Here is a tiny trained network, its code and every weight. The questions are about switching its units off for an input and a target symbol, where a switched-off unit gives its printed mean instead of its output.

import numpy as np


def w(rows, s, z=0):
    codes = np.array(rows[::2]) - 128.0
    scale = np.full(codes.shape[1], s)
    scale[-1] = z or s
    return codes * scale


def softmax(a):
    e = np.exp(a - a.max(-1, keepdims=True))
    return e / e.sum(-1, keepdims=True)


def log_softmax(a):
    a = a - a.max(-1, keepdims=True)
    return a - np.log(np.exp(a).sum(-1, keepdims=True))


def net(x, mask):
    ids = ['βδηθλσψω'.index(c) for c in x.split()]
    T = len(ids)
    res = E[ids] + P[:T]
    u = 0
    for l in range(2):
        r = res
        for j in range(3):
            rows = slice(4 * j, 4 * j + 4)
            q, k, v = (r @ M[l][rows].T for M in (Q, K, V))
            z = softmax(np.where(np.tri(T) > 0, q @ k.T / 4**0.5, -1e9)) @ v
            o = O[l][rows]
            res = res + np.where(mask[u + j], z, o[:, -1]) @ o[:, :-1]
        u += 3
    return log_softmax(res[-1] @ U[:, :-1].T + U[:, -1])


Q, K, V, O = {}, {}, {}, {}
E = w([
[94,143,77],'β',
[58,179,64],'δ',
[106,182,56],'η',
[89,138,84],'θ',
[142,207,61],'λ',
[69,255,174],'σ',
[79,97,161],'ψ',
[219,108,251],'ω',
],0.014)
P = w([
[168,65,76],'0',
[80,138,210],'1',
[152,95,177],'2',
[214,200,90],'3',
[80,155,192],'4',
[101,96,143],'5',
[195,199,69],'6',
[92,155,225],'7',
[82,92,122],'8',
[198,197,78],'9',
[99,155,248],'10',
[83,84,127],'11',
[197,197,78],'12',
],0.012)
Q[0] = w([
[66,248,253],'L0H0',
[159,165,126],'L0H0',
[96,135,173],'L0H0',
[119,149,191],'L0H0',
[66,63,162],'L0H1',
[207,119,190],'L0H1',
[140,103,199],'L0H1',
[214,160,196],'L0H1',
[172,87,44],'L0H2',
[228,220,13],'L0H2',
[134,179,168],'L0H2',
[185,7,86],'L0H2',
],0.013)
K[0] = w([
[141,55,100],'L0H0',
[147,130,172],'L0H0',
[84,75,134],'L0H0',
[154,139,106],'L0H0',
[131,52,150],'L0H1',
[70,112,143],'L0H1',
[201,115,157],'L0H1',
[121,128,104],'L0H1',
[83,181,108],'L0H2',
[165,184,191],'L0H2',
[162,102,138],'L0H2',
[104,189,7],'L0H2',
],0.014)
V[0] = w([
[166,186,161],'L0H0',
[191,108,127],'L0H0',
[183,186,158],'L0H0',
[190,66,117],'L0H0',
[105,203,227],'L0H1',
[60,91,161],'L0H1',
[239,140,122],'L0H1',
[132,150,7],'L0H1',
[204,211,169],'L0H2',
[91,192,240],'L0H2',
[2,156,47],'L0H2',
[33,153,103],'L0H2',
],0.0094)
O[0] = w([
[198,63,157,147],'L0H0',
[175,28,149,150],'L0H0',
[213,129,149,152],'L0H0',
[46,88,201,149],'L0H0',
[176,178,202,178],'L0H1',
[155,241,34,110],'L0H1',
[132,77,170,156],'L0H1',
[208,43,157,99],'L0H1',
[248,105,175,190],'L0H2',
[167,254,161,191],'L0H2',
[156,71,143,3],'L0H2',
[108,145,98,61],'L0H2',
],0.0055,0.013)
Q[1] = w([
[58,142,30],'L1H0',
[74,125,148],'L1H0',
[217,112,126],'L1H0',
[170,150,71],'L1H0',
[135,142,75],'L1H1',
[178,88,169],'L1H1',
[113,116,160],'L1H1',
[190,190,73],'L1H1',
[135,92,125],'L1H2',
[133,54,99],'L1H2',
[189,116,77],'L1H2',
[170,2,184],'L1H2',
],0.0094)
K[1] = w([
[248,182,40],'L1H0',
[112,147,3],'L1H0',
[52,123,227],'L1H0',
[112,162,87],'L1H0',
[214,87,34],'L1H1',
[182,39,110],'L1H1',
[28,131,158],'L1H1',
[67,254,8],'L1H1',
[245,132,66],'L1H2',
[168,111,184],'L1H2',
[111,164,226],'L1H2',
[63,157,171],'L1H2',
],0.0078)
V[1] = w([
[51,43,123],'L1H0',
[61,108,248],'L1H0',
[155,59,184],'L1H0',
[66,124,162],'L1H0',
[50,133,92],'L1H1',
[161,90,235],'L1H1',
[162,142,81],'L1H1',
[120,147,180],'L1H1',
[42,146,60],'L1H2',
[117,173,149],'L1H2',
[90,188,149],'L1H2',
[160,80,159],'L1H2',
],0.013)
O[1] = w([
[111,81,179,117],'L1H0',
[81,63,165,254],'L1H0',
[192,66,139,174],'L1H0',
[209,79,180,168],'L1H0',
[214,151,132,88],'L1H1',
[92,166,78,201],'L1H1',
[151,171,195,104],'L1H1',
[166,19,82,177],'L1H1',
[64,135,2,110],'L1H2',
[73,172,204,133],'L1H2',
[56,7,199,134],'L1H2',
[228,155,135,140],'L1H2',
],0.0048,0.02)
U = w([
[132,111,101,141],'β',
[129,186,117,139],'δ',
[223,133,108,92],'η',
[116,118,97,163],'θ',
[246,173,181,108],'λ',
[92,255,220,2],'σ',
[42,127,109,165],'ψ',
[66,66,185,173],'ω',
],0.0082,0.0038)

Each question gives the input, a string of symbols that net reads in full, and the target symbol t.
The units are the heads (4 rows each of Q, K, V and O). Each row of codes is followed by its name. A weight is (code - 128) times the scale printed after its matrix; where a second scale follows, it is the last column's (O and U).
mask holds one flag per head, layer by layer. A switched-off head (its flag False) gives its mean, the last column of its rows in O, instead of its output. The means were averaged over made-up inputs and are rounded, as every weight is.
A unit's drop is (log p(t) with every unit on - log p(t) with that unit switched off) / (log p(t) with every unit on - log p(t) with every unit switched off).
The circuit of an input: a set's keep is (log p(t) with only the set's units on - log p(t) with every unit switched off) / (log p(t) with every unit on - log p(t) with every unit switched off). Starting from all 6 units, units are removed one at a time, each time the one whose removal leaves the highest keep (on an exact tie, the one counted first), for as long as the keep stays at least 0.8.
circuit, biggest first: the units of the circuit, biggest drop first
unit that matters most: the unit with the biggest drop
which heads matter: for each layer, one digit per head in row order, 1 if its drop is at least 0.15 and else 0, layers parted by /
input ω β λ σ β ψ, target ψ: circuit, biggest first	[L0H2, L1H0, L0H0, L1H1]
input δ σ ω ω σ δ σ ω θ ω β, target δ: unit that matters most	L1H2
input ω ψ β λ λ ω λ λ, target ω: circuit, biggest first	[L1H0, L0H1, L0H0]
input η σ ω ω ω η ω ω ω ψ, target λ: which heads matter	001 / 001
input ω ω δ ω σ λ δ σ δ λ ω ω δ, target λ: which heads matter	111 / 000
input ψ σ λ δ ω, target ψ: which heads matter	111 / 001
input σ ω σ δ λ ω ω ω ω λ δ, target σ: which heads matter	011 / 101
input λ ω θ σ θ ω ω λ, target λ: circuit, biggest first	[L0H2, L1H2, L0H1]
input ψ λ ω σ θ, target ψ: which heads matter	110 / 001
input σ σ λ σ θ θ λ σ ω β ψ, target σ: circuit, biggest first	[L0H1, L1H0]
input σ θ λ ω ω ω β ψ ω θ, target λ: circuit, biggest first	[L0H2, L0H0, L1H2]
input σ ω ψ λ λ, target σ: circuit, biggest first	[L0H2, L1H2]
input ω σ λ ψ, target ω: circuit, biggest first	[L1H0, L1H2, L0H0, L1H1]
input σ δ δ ω δ ω ω λ λ λ ω, target σ: which heads matter	011 / 000
input λ σ σ ω λ ω σ δ, target λ: circuit, biggest first	[L1H2, L0H1, L0H2]
input ω λ ω ω σ, target ω: circuit, biggest first	[L0H0, L1H1]
input σ λ ω ω σ σ δ β, target σ: which heads matter	001 / 101
input λ ω ω σ ψ ω ω β, target λ: circuit, biggest first	[L1H2, L0H2, L0H1]
input ω λ θ β σ, target ω: which heads matter	100 / 010
input ω ω ω ω ω σ ω ω ω ω ω λ, target λ: which heads matter	101 / 001
input σ θ δ ω λ, target σ: which heads matter	100 / 101
input λ θ λ λ λ λ λ ω η δ ω ω σ, target λ: circuit, biggest first	[L0H1, L1H2]
input σ ω ω δ η, target σ: which heads matter	001 / 101
input ψ ω λ λ ω ψ ω ω ψ, target ψ: unit that matters most	L0H2
input ω λ λ ω λ θ θ σ η δ λ, target ω: circuit, biggest first	[L0H0, L1H0, L0H1, L0H2]
input δ η σ σ η, target δ: which heads matter	111 / 101
input λ ω λ δ ω σ θ ψ δ, target δ: unit that matters most	L1H0
input σ ω ω ω ψ, target σ: which heads matter	011 / 100
input σ λ ψ λ λ ω ψ δ, target σ: unit that matters most	L1H0
input λ ω ω η, target λ: which heads matter	001 / 001
